Below is a small trained network, with its code and all its weights. Each question gives an input and a target symbol and asks what happens when units are switched off, that is, made to give their printed mean instead of their output.

import numpy as np


def w(rows, s, z=0):
    codes = np.array(rows[::2]) - 128.0
    scale = np.full(codes.shape[1], s)
    scale[-1] = z or s
    return codes * scale


def norm(h):
    return h / np.sqrt((h * h).mean(-1, keepdims=True) + 1e-5)


def f(y):
    return y / 2 * (1 + np.tanh(0.7978845608 * (y + 0.044715 * y**3)))


def softmax(a):
    e = np.exp(a - a.max(-1, keepdims=True))
    return e / e.sum(-1, keepdims=True)


def log_softmax(a):
    a = a - a.max(-1, keepdims=True)
    return a - np.log(np.exp(a).sum(-1, keepdims=True))


def net(x, mask):
    ids = ['αβγδεζηθλμξπστψ'.index(c) for c in x.split()]
    T = len(ids)
    res = E[ids] + P[:T]
    u = 0
    for l in range(3):
        q, k, v = (norm(res) @ M[l].T for M in (Q, K, V))
        z = softmax(np.where(np.tri(T) > 0, q @ k.T / 4**0.5, -1e9)) @ v
        res = res + np.where(mask[u], z, O[l][:, -1]) @ O[l][:, :-1]
        u += 1
        y = f(norm(res) @ A[l][:, :-1].T + A[l][:, -1])
        res = res + np.where(mask[u : u + 4], y, B[l][:, -1]) @ B[l][:, :-1]
        u += 4
    return log_softmax(norm(res)[-1] @ U[:, :-1].T + U[:, -1])


Q, K, V, O, A, B = {}, {}, {}, {}, {}, {}
E = w([
[187,128,89,114,177,170],'α',
[109,167,115,125,157,120],'β',
[117,160,85,109,154,122],'γ',
[121,143,135,83,163,107],'δ',
[129,153,101,109,142,108],'ε',
[160,179,138,125,184,190],'ζ',
[187,138,101,124,179,190],'η',
[98,161,123,113,159,111],'θ',
[193,97,81,84,176,145],'λ',
[75,143,55,100,121,104],'μ',
[51,149,106,121,127,118],'ξ',
[171,28,157,184,152,202],'π',
[69,227,150,226,94,44],'σ',
[163,29,146,125,152,119],'τ',
[123,33,2,174,98,150],'ψ',
],0.0071)
P = w([
[95,165,116,138,223,96],'0',
[147,155,152,95,84,131],'1',
[97,119,183,184,198,59],'2',
[124,106,204,73,57,129],'3',
[76,72,164,200,148,254],'4',
[151,97,146,46,35,148],'5',
],0.0077)
Q[0] = w([
[54,119,218,153,229,107],'L0H1',
[182,146,59,193,112,152],'L0H1',
[135,55,207,60,46,130],'L0H1',
[136,156,162,53,53,253],'L0H1',
],0.0055)
K[0] = w([
[149,157,53,151,117,84],'L0H1',
[125,106,104,38,132,110],'L0H1',
[151,83,160,163,118,98],'L0H1',
[124,93,195,130,2,111],'L0H1',
],0.0072)
V[0] = w([
[169,174,131,132,154,25],'L0H1',
[132,102,97,177,77,120],'L0H1',
[200,131,204,2,60,124],'L0H1',
[220,220,141,140,84,126],'L0H1',
],0.0037)
O[0] = w([
[147,145,89,87,119,49,176],'L0H1',
[173,218,81,216,241,169,47],'L0H1',
[68,69,136,1,179,125,43],'L0H1',
[165,182,20,96,138,94,7],'L0H1',
],0.0049,0.0014)
A[0] = w([
[208,168,184,174,1,103,211],'L0N1',
[150,65,107,80,143,71,205],'L0N2',
[87,82,122,176,119,151,125],'L0N3',
[142,63,111,147,167,170,5],'L0N4',
],0.0057,0.002)
B[0] = w([
[2,62,47,40,97,62,197],'L0N1',
[93,93,126,139,181,250,254],'L0N2',
[103,141,107,76,195,124,231],'L0N3',
[169,227,191,156,192,169,137],'L0N4',
],0.0049,0.0015)
Q[1] = w([
[117,170,226,238,78,120],'L1H1',
[166,116,150,23,44,142],'L1H1',
[100,112,91,40,3,165],'L1H1',
[179,170,136,162,101,55],'L1H1',
],0.005)
K[1] = w([
[165,116,77,143,252,57],'L1H1',
[84,59,190,133,109,156],'L1H1',
[110,54,143,184,87,254],'L1H1',
[95,170,112,160,192,124],'L1H1',
],0.0064)
V[1] = w([
[125,253,223,119,134,169],'L1H1',
[46,221,88,92,191,182],'L1H1',
[112,84,134,51,169,128],'L1H1',
[25,162,128,160,171,158],'L1H1',
],0.0038)
O[1] = w([
[186,252,171,121,109,184,73],'L1H1',
[194,70,148,155,68,167,251],'L1H1',
[238,78,120,204,106,19,187],'L1H1',
[150,72,208,136,52,63,246],'L1H1',
],0.0036,0.0019)
A[1] = w([
[179,73,104,142,172,87,115],'L1N1',
[165,54,103,115,238,151,157],'L1N2',
[232,140,242,90,192,200,203],'L1N3',
[208,144,117,63,140,2,2],'L1N4',
],0.0037,0.0029)
B[1] = w([
[53,163,135,121,117,155,136],'L1N1',
[117,170,182,136,119,47,224],'L1N2',
[3,117,91,131,68,67,252],'L1N3',
[58,169,171,93,201,146,76],'L1N4',
],0.0061,0.0017)
Q[2] = w([
[58,109,179,168,141,224],'L2H1',
[138,168,156,179,213,153],'L2H1',
[101,122,124,157,197,1],'L2H1',
[164,155,141,213,231,101],'L2H1',
],0.0091)
K[2] = w([
[180,139,46,62,93,190],'L2H1',
[62,190,74,75,144,100],'L2H1',
[83,194,67,186,200,94],'L2H1',
[83,254,115,102,147,80],'L2H1',
],0.0094)
V[2] = w([
[98,34,130,144,78,153],'L2H1',
[186,219,243,48,157,97],'L2H1',
[131,188,20,99,107,106],'L2H1',
[143,53,79,82,254,88],'L2H1',
],0.0063)
O[2] = w([
[170,130,176,124,141,70,222],'L2H1',
[20,140,154,91,101,213,4],'L2H1',
[177,116,8,95,42,99,142],'L2H1',
[63,142,1,100,206,74,110],'L2H1',
],0.0074,0.0038)
A[2] = w([
[101,73,128,19,48,115,97],'L2N1',
[176,90,76,124,74,167,106],'L2N2',
[168,176,128,211,255,131,3],'L2N3',
[147,103,157,151,223,191,74],'L2N4',
],0.009,0.0027)
B[2] = w([
[152,192,108,82,135,186,252],'L2N1',
[115,143,165,64,107,88,173],'L2N2',
[165,249,112,117,117,215,146],'L2N3',
[45,206,186,140,98,50,128],'L2N4',
],0.012,0.0039)
U = w([
[101,112,111,127,63,173,50],'α',
[214,200,95,199,147,180,227],'β',
[106,120,101,115,90,139,39],'γ',
[210,120,195,69,47,218,97],'δ',
[147,165,135,111,109,117,179],'ε',
[102,109,76,116,58,96,32],'ζ',
[142,107,255,192,85,115,185],'η',
[209,66,114,140,124,15,212],'θ',
[113,183,134,67,11,63,4],'λ',
[67,102,139,145,107,177,125],'μ',
[57,94,187,77,204,85,77],'ξ',
[85,99,68,96,164,170,233],'π',
[108,185,153,145,162,107,61],'σ',
[88,131,62,174,235,111,154],'τ',
[118,164,121,163,43,81,40],'ψ',
],0.0081,0.0018)

Each question gives the input, a string of symbols that net reads in full, and the target symbol t.
The units are the heads (4 rows each of Q, K, V and O) and the neurons (one row each of A and B). Each row of codes is followed by its name. A weight is (code - 128) times the scale printed after its matrix; where a second scale follows, it is the last column's (O, A, B and U).
mask holds one flag per unit, layer by layer, with each layer's heads first. A switched-off unit (its flag False) gives its mean, the last column of its rows in O or B, instead of its output. The means were averaged over made-up inputs and are rounded, as every weight is.
A unit's drop is (log p(t) with every unit on - log p(t) with that unit switched off) / (log p(t) with every unit on - log p(t) with every unit switched off).
The circuit of an input: a set's keep is (log p(t) with only the set's units on - log p(t) with every unit switched off) / (log p(t) with every unit on - log p(t) with every unit switched off). Starting from the 12 units with the biggest drops (on a tie, the unit counted first), units are removed one at a time, each time the one whose removal leaves the highest keep (on an exact tie, the one counted first), for as long as the keep stays at least 0.8.
units of the circuit, in order: the units of the circuit, biggest drop first
top k neurons: the k neurons with the biggest drops, biggest first
k most important neurons of layer l: the k neurons of layer l with the biggest drops, biggest first
input λ ψ ψ ψ β, target β: units of the circuit, in order -> [L2N3 L2H1]
input ξ ζ ψ α, target θ: units of the circuit, in order -> [L1N3 L2H1]
input λ σ θ, target τ: units of the circuit, in order -> [L2H1]
input μ ψ ξ τ ξ, target β: units of the circuit, in order -> [L2H1 L2N3]
input ξ β ε, target η: units of the circuit, in order -> [L1H1 L2H1 L0H1]
input γ ε τ ξ λ, target π: units of the circuit, in order -> [L2H1 L0H1]
input ξ ψ ξ λ σ, target β: units of the circuit, in order -> [L2N3 L2H1]
input ψ π ψ μ, target θ: units of the circuit, in order -> [L2H1 L0N1]
input ε ζ β ξ θ μ, target δ: top 2 neurons -> [L2N1 L2N4]
input θ π ψ ξ, target θ: top 3 neurons -> [L1N3 L0N2 L0N1]
input μ τ δ θ, target ξ: units of the circuit, in order -> [L2H1 L0H1]
input σ ξ α ξ, target δ: top 2 neurons -> [L2N1 L1N3]
input ψ η δ, target β: units of the circuit, in order -> [L2N3 L0H1]
input ζ ε α, target δ: top 2 neurons -> [L0N2 L1N3]
input ζ λ μ μ λ, target τ: top 2 neurons -> [L1N3 L0N2]
input ψ ξ τ, target β: top neuron -> [L2N3]
input θ η λ ψ θ, target λ: top 3 neurons -> [L1N3 L2N2 L0N2]
input λ τ ψ τ μ μ, target ξ: top 2 neurons -> [L0N2 L2N3]
input ψ π λ, target β: 2 most important neurons of layer 2 -> [L2N3 L2N2]
input ξ λ τ μ, target ξ: units of the circuit, in order -> [L2H1]
input ξ λ α θ ψ, target τ: top 3 neurons -> [L0N2 L0N4 L0N3]
input ξ λ ξ, target η: units of the circuit, in order -> [L0H1 L1H1 L2H1]
input ψ σ α, target β: 3 most important neurons of layer 0 -> [L0N1 L0N2 L0N4]
input ψ ζ α, target β: top 2 neurons -> [L2N3 L2N2]
input ψ ψ ε λ, target θ: top 2 neurons -> [L1N3 L1N2]
input ξ α θ μ ξ ψ, target θ: units of the circuit, in order -> [L2H1 L0H1]
input β ξ ψ γ, target θ: units of the circuit, in order -> [L2H1]
input β ξ ψ ψ α, target η: top 2 neurons -> [L1N3 L2N1]
input ξ ψ ψ, target η: top 3 neurons -> [L1N3 L0N1 L0N2]
input λ ξ β, target τ: top 3 neurons -> [L2N1 L1N2 L0N4]
